Here is a tiny trained network, its code and every weight. The questions are about switching its units off for an input and a class, where a switched-off unit gives its printed mean instead of its output.

import numpy as np


def w(rows, s, z=0):
    codes = np.array(rows[::2]) - 128.0
    scale = np.full(codes.shape[1], s)
    scale[-1] = z or s
    return codes * scale


def norm(h):
    return h / np.sqrt((h * h).mean(-1, keepdims=True) + 1e-5)


def f(y):
    return np.maximum(y, 0)


def log_softmax(a):
    a = a - a.max(-1, keepdims=True)
    return a - np.log(np.exp(a).sum(-1, keepdims=True))


def net(x, mask):
    res = np.array(x, float).reshape(1, 7) / 4 @ E
    u = 0
    for l in range(4):
        y = f(norm(res) @ A[l][:, :-1].T + A[l][:, -1])
        res = res + np.where(mask[u : u + 3], y, B[l][:, -1]) @ B[l][:, :-1]
        u += 3
    return log_softmax(norm(res)[-1] @ U[:, :-1].T + U[:, -1])


A, B = {}, {}
E = w([
[136,253,45,172,69,155,183],'x0',
[47,94,162,133,51,91,168],'x1',
[39,151,154,107,73,165,90],'x2',
[16,158,62,102,224,249,144],'x3',
[64,220,90,105,103,78,134],'x4',
[167,104,78,57,186,132,228],'x5',
[135,47,79,10,155,180,32],'x6',
],0.0053)
A[0] = w([
[153,127,128,109,94,88,10,75],'0.n0',
[158,113,213,154,157,158,112,12],'0.n1',
[64,117,117,120,119,128,133,191],'0.n2',
],0.013,0.0011)
B[0] = w([
[151,231,109,19,96,67,68,254],'0.n0',
[39,72,2,177,86,103,55,232],'0.n1',
[31,188,132,116,193,202,145,214],'0.n2',
],0.0082,0.0047)
A[1] = w([
[135,218,187,230,115,22,164,123],'1.n0',
[53,237,66,116,152,79,108,247],'1.n1',
[118,131,2,29,89,144,182,168],'1.n2',
],0.0049,0.0012)
B[1] = w([
[109,49,218,115,155,196,246,204],'1.n0',
[197,192,128,117,2,27,254,254],'1.n1',
[224,127,201,113,179,237,195,212],'1.n2',
],0.0051,0.0053)
A[2] = w([
[127,114,201,24,157,254,96,3],'2.n0',
[123,88,66,162,126,95,84,99],'2.n1',
[120,128,108,139,139,135,79,67],'2.n2',
],0.0074,0.0019)
B[2] = w([
[84,56,207,22,196,77,154,251],'2.n0',
[2,112,114,236,242,114,210,203],'2.n1',
[35,58,153,206,165,81,80,156],'2.n2',
],0.0087,0.0029)
A[3] = w([
[54,215,255,110,59,69,140,253],'3.n0',
[115,55,21,166,157,129,99,128],'3.n1',
[10,90,61,202,137,108,94,195],'3.n2',
],0.0064,0.0018)
B[3] = w([
[122,87,155,197,134,199,52,255],'3.n0',
[135,118,116,110,125,43,137,168],'3.n1',
[158,141,4,100,104,78,142,203],'3.n2',
],0.011,0.0068)
U = w([
[48,198,142,158,115,184,141,162],'0',
[106,68,36,157,144,10,104,164],'1',
[253,180,110,112,184,133,231,135],'2',
[127,111,95,181,109,129,57,4],'3',
[162,77,227,208,80,121,157,138],'4',
[89,48,165,32,190,141,135,169],'5',
[139,201,175,59,67,64,36,125],'6',
],0.012,0.003)

Each question gives the input, the list of numbers given to net, and the class t.
The units are the neurons (one row each of A and B). Each row of codes is followed by its name. A weight is (code - 128) times the scale printed after its matrix; where a second scale follows, it is the last column's (A, B and U).
mask holds one flag per neuron, layer by layer. A switched-off neuron (its flag False) gives its mean, the last column of its row in B, instead of its output. The means were averaged over made-up inputs and are rounded, as every weight is.
A unit's drop is (log p(t) with every unit on - log p(t) with that unit switched off) / (log p(t) with every unit on - log p(t) with every unit switched off).
The circuit of an input: a set's keep is (log p(t) with only the set's units on - log p(t) with every unit switched off) / (log p(t) with every unit on - log p(t) with every unit switched off). Starting from all 12 units, units are removed one at a time, each time the one whose removal leaves the highest keep (on an exact tie, the one counted first), for as long as the keep stays at least 0.8.
units of the circuit, in order: the units of the circuit, biggest drop first
k most important neurons: the k neurons with the biggest drops, biggest first
top k neurons in layer l: the k neurons of layer l with the biggest drops, biggest first
drop of u: that unit's drop, to one decimal
input [2,6,0,-5,-2,-2,2], class 6: 2 most important neurons	[0.n0 2.n1]
input [-1,1,-3,-3,-4,1,-6], class 1: units of the circuit, in order	[0.n1]
input [-1,8,2,2,-8,-7,-5], class 1: units of the circuit, in order	[0.n1 3.n2]
input [1,3,7,-6,-4,-4,-5], class 3: 2 most important neurons	[3.n0 0.n1]
input [8,5,7,0,-1,4,6], class 5: units of the circuit, in order	[2.n0 1.n2]
input [3,4,-7,8,-7,-2,-3], class 1: units of the circuit, in order	[1.n0 3.n2]
input [-2,-4,0,-7,3,7,-7], class 4: 2 most important neurons	[3.n2 1.n2]
input [6,-4,5,8,-4,-7,8], class 5: 2 most important neurons	[2.n0 0.n1]
input [1,8,7,-5,6,4,-2], class 4: units of the circuit, in order	[3.n0 0.n1]
input [-3,0,5,6,-4,-7,-5], class 1: units of the circuit, in order	[0.n1 3.n2]
input [2,6,1,-2,5,-4,-8], class 4: units of the circuit, in order	[1.n0 3.n0]
input [8,8,2,-8,8,-7,-2], class 4: units of the circuit, in order	[3.n0 1.n0]
input [3,8,-6,1,2,-3,5], class 0: 2 most important neurons	[0.n2 1.n1]
input [-1,-8,7,8,-7,-4,-1], class 1: top neuron in layer 3	[3.n2]
input [-1,-6,-4,-4,-2,-4,2], class 6: 2 most important neurons	[0.n0 1.n1]
input [4,-1,0,-5,-2,4,-7], class 4: 2 most important neurons	[3.n2 1.n2]
input [-6,4,-5,-6,3,-2,0], class 6: 2 most important neurons	[0.n0 3.n2]
input [8,-3,-7,6,3,-8,6], class 2: top 2 neurons in layer 1	[1.n1 1.n2]
input [2,-7,8,-6,1,3,-8], class 4: drop of 1.n0	0.1
input [6,-7,8,8,0,0,7], class 5: drop of 3.n1	0.0
input [5,-3,2,-2,2,2,4], class 2: units of the circuit, in order	[1.n2]
input [3,6,-1,-3,2,-2,4], class 6: drop of 0.n0	1.7
input [-3,7,3,-6,-3,-1,8], class 6: drop of 0.n0	1.6
input [8,1,-4,-2,-2,1,-7], class 4: top 2 neurons in layer 0	[0.n0 0.n2]
